Here is a tiny trained network, its code and every weight. The questions are about switching its units off for an input and a class, where a switched-off unit gives its printed mean instead of its output.

import numpy as np


def w(rows, s, z=0):
    codes = np.array(rows[::2]) - 128.0
    scale = np.full(codes.shape[1], s)
    scale[-1] = z or s
    return codes * scale


def f(y):
    return y / 2 * (1 + np.tanh(0.7978845608 * (y + 0.044715 * y**3)))


def log_softmax(a):
    a = a - a.max(-1, keepdims=True)
    return a - np.log(np.exp(a).sum(-1, keepdims=True))


def net(x, mask):
    res = np.array(x, float).reshape(1, 8) / 4 @ E
    y = f(res @ A[0][:, :-1].T + A[0][:, -1])
    res = res + np.where(mask, y, B[0][:, -1]) @ B[0][:, :-1]
    return log_softmax(res[-1] @ U[:, :-1].T + U[:, -1])


A, B = {}, {}
E = w([
[187,87,150,121,67,44,103,131,136,89,43],'x0',
[107,91,157,7,159,144,106,170,129,131,80],'x1',
[104,140,240,92,46,86,168,141,233,21,108],'x2',
[134,2,163,198,146,86,126,103,133,147,71],'x3',
[116,143,91,102,171,135,101,136,82,186,89],'x4',
[88,64,64,162,157,196,157,154,159,190,140],'x5',
[171,107,21,159,76,96,47,54,151,148,90],'x6',
[211,169,36,60,114,53,123,119,155,202,155],'x7',
],0.0059)
A[0] = w([
[137,187,106,92,108,112,107,93,148,124,139,83],'neuron 0',
[170,109,162,192,119,69,98,74,92,107,103,97],'neuron 1',
[107,127,253,108,103,111,158,147,162,63,125,188],'neuron 2',
[102,142,121,112,132,131,159,128,142,159,125,77],'neuron 3',
[131,93,72,148,173,150,137,104,152,195,169,242],'neuron 4',
[147,174,106,89,116,105,102,93,144,114,143,76],'neuron 5',
[133,211,134,245,99,92,157,69,126,103,184,198],'neuron 6',
[96,170,130,110,182,206,65,125,25,127,115,211],'neuron 7',
[171,123,116,29,113,136,145,165,139,117,185,254],'neuron 8',
],0.015,0.0048)
B[0] = w([
[167,125,125,197,111,78,121,118,132,115,177,163],'neuron 0',
[61,132,77,154,127,4,101,136,189,153,62,191],'neuron 1',
[1,154,180,61,138,184,149,123,99,110,103,251],'neuron 2',
[218,97,164,93,49,141,113,137,91,134,106,132],'neuron 3',
[86,127,166,145,135,177,156,139,142,82,7,217],'neuron 4',
[149,69,100,171,130,111,129,150,134,144,217,163],'neuron 5',
[113,101,106,217,135,212,138,117,119,121,95,207],'neuron 6',
[40,183,155,172,133,192,172,108,136,128,199,206],'neuron 7',
[114,127,62,224,187,155,127,112,126,152,102,193],'neuron 8',
],0.011,0.016)
U = w([
[168,82,89,194,124,58,76,126,172,151,114,94],'0',
[203,147,194,50,73,120,91,144,105,149,179,30],'1',
[165,111,163,56,112,88,95,152,123,101,177,26],'2',
[198,118,177,45,152,150,132,183,110,149,123,48],'3',
[96,122,206,23,120,59,99,149,144,108,84,31],'4',
[148,164,148,122,162,125,116,137,103,171,199,3],'5',
[56,137,172,166,152,254,166,103,133,101,100,233],'6',
],0.0071,0.0037)

Each question gives the input, the list of numbers given to net, and the class t.
The units are the neurons (one row each of A and B). Each row of codes is followed by its name. A weight is (code - 128) times the scale printed after its matrix; where a second scale follows, it is the last column's (A, B and U).
mask holds one flag per neuron, in row order. A switched-off neuron (its flag False) gives its mean, the last column of its row in B, instead of its output. The means were averaged over made-up inputs and are rounded, as every weight is.
A unit's drop is (log p(t) with every unit on - log p(t) with that unit switched off) / (log p(t) with every unit on - log p(t) with every unit switched off).
The circuit of an input: a set's keep is (log p(t) with only the set's units on - log p(t) with every unit switched off) / (log p(t) with every unit on - log p(t) with every unit switched off). Starting from all 9 units, units are removed one at a time, each time the one whose removal leaves the highest keep (on an exact tie, the one counted first), for as long as the keep stays at least 0.8.
units of the circuit, in order: the units of the circuit, biggest drop first
unit that matters most: the unit with the biggest drop
top k neurons: the k neurons with the biggest drops, biggest first
drop when u is switched off: that unit's drop, to one decimal
input [4,3,-1,1,-7,0,1,1], class 4: unit that matters most : neuron 6
input [1,-8,3,-3,-8,-2,7,0], class 0: units of the circuit, in order : (neuron 1; neuron 2)
input [5,-1,6,7,7,3,-7,6], class 4: top 2 neurons : (neuron 6; neuron 7)
input [4,4,7,-8,7,-4,1,4], class 5: units of the circuit, in order : (neuron 4; neuron 5)
input [8,-4,7,8,2,1,-6,2], class 4: units of the circuit, in order : (neuron 1; neuron 8)
input [-1,-2,1,8,1,0,4,5], class 0: top 3 neurons : (neuron 2; neuron 1; neuron 7)
input [6,-7,1,5,-1,-6,-5,6], class 0: top 3 neurons : (neuron 1; neuron 7; neuron 4)
input [4,3,1,4,6,0,-4,4], class 4: top 3 neurons : (neuron 6; neuron 7; neuron 4)
input [5,2,-1,6,3,7,5,6], class 0: top 3 neurons : (neuron 2; neuron 7; neuron 6)
input [2,3,8,-1,7,-1,8,-2], class 4: drop when neuron 6 is switched off : 0.2
input [3,1,4,0,4,-6,-1,-4], class 4: drop when neuron 6 is switched off : 0.4
